Below is a small trained network, with its code and all its weights. Each question gives an input and a class and asks what happens when units are switched off, that is, made to give their printed mean instead of their output.

import numpy as np


def w(rows, s, z=0):
    codes = np.array(rows[::2]) - 128.0
    scale = np.full(codes.shape[1], s)
    scale[-1] = z or s
    return codes * scale


def f(y):
    return np.maximum(y, 0)


def log_softmax(a):
    a = a - a.max(-1, keepdims=True)
    return a - np.log(np.exp(a).sum(-1, keepdims=True))


def net(x, mask):
    res = np.array(x, float).reshape(1, 7) / 4 @ E
    y = f(res @ A[0][:, :-1].T + A[0][:, -1])
    res = res + np.where(mask, y, B[0][:, -1]) @ B[0][:, :-1]
    return log_softmax(res[-1] @ U[:, :-1].T + U[:, -1])


A, B = {}, {}
E = w([
[110,102,109,78,42,90,23,114,72,87,63],'x0',
[73,29,47,137,191,85,133,155,61,227,139],'x1',
[198,132,174,191,202,113,144,2,51,145,129],'x2',
[151,77,158,28,155,166,84,171,241,69,95],'x3',
[179,113,143,164,180,132,79,102,192,231,148],'x4',
[65,132,50,93,130,226,162,83,165,98,173],'x5',
[121,124,112,74,74,112,218,122,164,195,7],'x6',
],0.0065)
A[0] = w([
[53,60,49,41,159,146,169,150,142,178,168,144],'neuron 0',
[178,131,197,94,128,176,76,163,190,50,94,254],'neuron 1',
[190,132,205,115,170,136,34,155,186,167,131,75],'neuron 2',
[136,154,123,162,183,131,169,143,123,172,153,41],'neuron 3',
[188,125,219,226,176,128,121,92,143,191,147,218],'neuron 4',
[104,142,91,124,154,168,214,136,143,166,151,189],'neuron 5',
[105,68,107,20,62,114,105,117,154,151,20,133],'neuron 6',
[153,101,139,125,154,125,82,147,221,139,148,173],'neuron 7',
[112,124,115,48,128,198,128,169,162,10,152,163],'neuron 8',
[99,216,114,168,31,92,94,165,86,118,133,124],'neuron 9',
[170,105,183,124,145,137,60,130,191,177,134,106],'neuron 10',
[204,122,174,116,138,169,80,150,184,97,149,175],'neuron 11',
[156,198,175,194,105,160,138,31,64,136,157,190],'neuron 12',
[69,86,89,145,158,105,110,169,88,145,193,197],'neuron 13',
[193,165,176,177,188,93,194,107,105,214,102,165],'neuron 14',
[158,196,204,116,118,136,66,142,162,53,140,186],'neuron 15',
[115,108,122,33,106,136,107,156,152,54,88,178],'neuron 16',
[149,87,97,217,160,153,114,34,52,137,172,214],'neuron 17',
[119,67,91,58,48,133,121,154,186,117,44,106],'neuron 18',
[90,194,164,109,67,160,105,143,119,36,144,167],'neuron 19',
[96,214,136,95,57,153,104,177,109,44,157,212],'neuron 20',
[63,118,52,99,154,214,164,181,182,106,198,120],'neuron 21',
[84,50,103,149,176,29,79,147,32,153,148,148],'neuron 22',
[144,104,128,124,104,45,184,147,138,185,48,191],'neuron 23',
[115,69,93,161,183,62,64,162,37,126,158,129],'neuron 24',
[47,87,36,69,90,196,145,173,175,146,114,200],'neuron 25',
[128,137,167,94,132,155,123,134,142,42,120,36],'neuron 26',
[136,135,159,74,156,114,135,150,163,3,129,118],'neuron 27',
],0.0074,0.0039)
B[0] = w([
[77,185,96,137,155,211,116,153,163,216,134,216],'neuron 0',
[116,71,201,35,91,81,84,82,203,39,150,255],'neuron 1',
[226,39,121,51,213,27,49,152,190,153,162,198],'neuron 2',
[175,185,150,173,142,152,159,132,153,177,78,169],'neuron 3',
[247,112,113,89,212,82,151,118,102,171,110,251],'neuron 4',
[135,190,79,166,183,153,201,157,146,185,158,207],'neuron 5',
[52,227,108,5,50,79,112,126,110,172,21,233],'neuron 6',
[120,109,113,83,178,59,81,149,191,140,173,199],'neuron 7',
[56,67,192,105,73,212,135,82,210,28,233,235],'neuron 8',
[66,136,56,205,91,20,103,191,75,93,103,186],'neuron 9',
[185,97,109,74,164,54,60,157,180,181,95,187],'neuron 10',
[169,51,130,98,178,90,71,86,171,96,174,212],'neuron 11',
[159,134,33,174,185,107,174,58,56,66,104,230],'neuron 12',
[124,136,151,189,109,203,73,143,119,191,161,209],'neuron 13',
[208,139,149,155,161,131,214,148,122,104,77,233],'neuron 14',
[178,45,124,108,138,86,110,122,155,27,205,223],'neuron 15',
[62,188,195,89,62,169,100,134,168,106,154,221],'neuron 16',
[161,121,79,140,138,163,93,37,59,145,74,251],'neuron 17',
[19,201,126,19,76,91,79,136,156,126,76,225],'neuron 18',
[67,97,125,181,52,91,155,116,107,39,168,211],'neuron 19',
[77,68,102,188,45,74,164,158,103,38,199,227],'neuron 20',
[24,85,55,182,204,177,108,154,224,149,240,218],'neuron 21',
[158,67,210,196,49,199,47,128,39,248,64,228],'neuron 22',
[166,176,185,98,111,131,175,201,138,156,41,217],'neuron 23',
[163,37,184,181,62,188,27,95,39,229,98,212],'neuron 24',
[1,190,77,118,126,177,92,213,191,193,154,246],'neuron 25',
[34,80,219,133,78,156,114,92,146,50,169,170],'neuron 26',
[96,56,223,88,63,191,154,72,125,58,132,201],'neuron 27',
],0.0065,0.0091)
U = w([
[193,174,237,151,174,119,253,204,144,169,93,186],'0',
[175,160,62,138,206,164,175,4,74,144,109,130],'1',
[49,147,56,152,186,216,127,190,202,194,219,152],'2',
[214,76,163,61,206,33,55,138,194,143,157,35],'3',
[68,220,149,17,63,96,107,175,158,161,22,168],'4',
[150,71,191,181,81,171,27,127,29,222,104,109],'5',
[89,92,208,98,69,152,116,114,170,21,203,3],'6',
[109,147,52,236,77,26,146,162,63,79,149,107],'7',
],0.0076,0.0026)

Each question gives the input, the list of numbers given to net, and the class t.
The units are the neurons (one row each of A and B). Each row of codes is followed by its name. A weight is (code - 128) times the scale printed after its matrix; where a second scale follows, it is the last column's (A, B and U).
mask holds one flag per neuron, in row order. A switched-off neuron (its flag False) gives its mean, the last column of its row in B, instead of its output. The means were averaged over made-up inputs and are rounded, as every weight is.
A unit's drop is (log p(t) with every unit on - log p(t) with that unit switched off) / (log p(t) with every unit on - log p(t) with every unit switched off).
The circuit of an input: a set's keep is (log p(t) with only the set's units on - log p(t) with every unit switched off) / (log p(t) with every unit on - log p(t) with every unit switched off). Starting from the 12 units with the biggest drops (on a tie, the unit counted first), units are removed one at a time, each time the one whose removal leaves the highest keep (on an exact tie, the one counted first), for as long as the keep stays at least 0.8.
circuit, biggest first: the units of the circuit, biggest drop first
top k neurons: the k neurons with the biggest drops, biggest first
drop when u is switched off: that unit's drop, to one decimal
input [3,2,-4,-6,-7,-2,2], class 7: top 3 neurons -> (neuron 9; neuron 20; neuron 1)
input [-3,-7,8,1,2,4,2], class 1: circuit, biggest first -> (neuron 12)
input [-4,1,3,-2,0,7,-3], class 1: circuit, biggest first -> (neuron 17; neuron 12)
input [3,-4,-1,-6,6,0,-6], class 7: circuit, biggest first -> (neuron 9; neuron 12)
input [6,0,5,7,-1,4,4], class 4: top 2 neurons -> (neuron 6; neuron 18)
input [5,-4,-7,7,5,-2,3], class 6: top 2 neurons -> (neuron 8; neuron 1)
input [3,-8,-8,-3,-2,6,7], class 6: top 3 neurons -> (neuron 8; neuron 20; neuron 19)
input [2,7,5,5,6,6,2], class 2: top 2 neurons -> (neuron 0; neuron 25)
input [4,1,-4,-3,-3,-4,-2], class 5: top 3 neurons -> (neuron 22; neuron 24; neuron 12)
input [2,4,-3,8,4,4,2], class 4: top 4 neurons -> (neuron 6; neuron 18; neuron 16; neuron 1)
input [3,7,4,8,-3,3,-2], class 5: top 3 neurons -> (neuron 22; neuron 24; neuron 5)
input [4,0,5,1,-7,-2,-7], class 5: top 3 neurons -> (neuron 24; neuron 22; neuron 17)
input [-1,0,-6,2,-2,6,3], class 2: top 2 neurons -> (neuron 21; neuron 25)
input [-7,-4,7,2,4,7,-3], class 1: circuit, biggest first -> (neuron 12)
input [0,4,6,-5,8,7,3], class 1: drop when neuron 3 is switched off -> 0.0
input [3,-3,-8,4,-6,4,4], class 6: drop when neuron 8 is switched off -> 1.2
input [-5,8,7,4,-6,1,-1], class 5: drop when neuron 24 is switched off -> 0.1
